Here is a tiny trained network, its code and every weight. The questions are about switching its units off for an input and a class, where a switched-off unit gives its printed mean instead of its output.

import numpy as np


def w(rows, s, z=0):
    codes = np.array(rows[::2]) - 128.0
    scale = np.full(codes.shape[1], s)
    scale[-1] = z or s
    return codes * scale


def f(y):
    return y / 2 * (1 + np.tanh(0.7978845608 * (y + 0.044715 * y**3)))


def log_softmax(a):
    a = a - a.max(-1, keepdims=True)
    return a - np.log(np.exp(a).sum(-1, keepdims=True))


def net(x, mask):
    res = np.array(x, float).reshape(1, 4) / 4 @ E
    y = f(res @ A[0][:, :-1].T + A[0][:, -1])
    res = res + np.where(mask, y, B[0][:, -1]) @ B[0][:, :-1]
    return log_softmax(res[-1] @ U[:, :-1].T + U[:, -1])


A, B = {}, {}
E = w([
[169,17,186,118,153,103,75,153,177,200,113,175],'x0',
[103,106,181,178,175,238,175,255,187,80,54,139],'x1',
[129,100,198,37,138,106,104,146,145,145,162,103],'x2',
[72,170,241,194,100,125,99,53,174,103,143,202],'x3',
],0.011)
A[0] = w([
[175,29,207,113,186,140,98,124,177,204,86,155,162],'neuron 1',
[180,90,146,57,192,115,130,133,121,177,145,98,194],'neuron 2',
[109,170,154,197,133,253,238,167,180,61,42,88,253],'neuron 3',
[169,111,87,113,129,216,210,201,79,60,86,131,114],'neuron 4',
[64,194,203,179,113,148,118,117,181,59,150,181,82],'neuron 5',
[106,165,129,134,64,37,118,42,43,159,179,141,190],'neuron 6',
[168,174,74,104,88,99,141,70,64,110,142,97,198],'neuron 7',
],0.007,0.0036)
B[0] = w([
[157,80,176,98,82,44,31,171,147,98,139,159,214],'neuron 1',
[157,94,133,96,110,143,157,191,150,145,133,114,187],'neuron 2',
[25,151,150,207,199,215,90,202,83,129,65,134,251],'neuron 3',
[153,125,101,146,196,175,78,180,85,208,84,94,190],'neuron 4',
[80,129,202,146,88,87,171,117,173,72,148,168,196],'neuron 5',
[254,206,90,189,108,96,127,82,122,115,153,100,229],'neuron 6',
[138,171,87,174,117,137,173,112,95,153,158,30,205],'neuron 7',
],0.0095,0.016)
U = w([
[85,127,128,133,217,192,100,181,75,148,77,125,10],'0',
[153,118,91,42,112,129,219,127,92,148,166,75,89],'1',
[33,143,185,145,133,155,143,133,159,46,115,186,37],'2',
[188,203,94,166,90,108,122,2,101,123,167,112,224],'3',
[170,58,170,59,86,74,70,150,195,130,138,168,180],'4',
],0.0094,0.0012)

Each question gives the input, the list of numbers given to net, and the class t.
The units are the neurons (one row each of A and B). Each row of codes is followed by its name. A weight is (code - 128) times the scale printed after its matrix; where a second scale follows, it is the last column's (A, B and U).
mask holds one flag per neuron, in row order. A switched-off neuron (its flag False) gives its mean, the last column of its row in B, instead of its output. The means were averaged over made-up inputs and are rounded, as every weight is.
A unit's drop is (log p(t) with every unit on - log p(t) with that unit switched off) / (log p(t) with every unit on - log p(t) with every unit switched off).
unit that matters most: the unit with the biggest drop
top k neurons: the k neurons with the biggest drops, biggest first
drop when u is switched off: that unit's drop, to one decimal
input [7,7,1,4], class 2: top 3 neurons -> (neuron 3; neuron 5; neuron 6)
input [2,-4,4,-4], class 1: unit that matters most -> neuron 2
input [1,1,4,-4], class 4: top 2 neurons -> (neuron 3; neuron 7)
input [3,3,2,2], class 4: top 2 neurons -> (neuron 1; neuron 3)
input [1,2,3,-2], class 4: top 2 neurons -> (neuron 3; neuron 7)
input [5,0,-5,4], class 4: top 2 neurons -> (neuron 3; neuron 1)
input [6,8,6,0], class 4: drop when neuron 1 is switched off -> 2.9
input [6,5,2,1], class 4: drop when neuron 1 is switched off -> 0.8
input [2,-3,0,-3], class 1: drop when neuron 4 is switched off -> -0.1
input [0,4,6,2], class 2: drop when neuron 4 is switched off -> 0.2
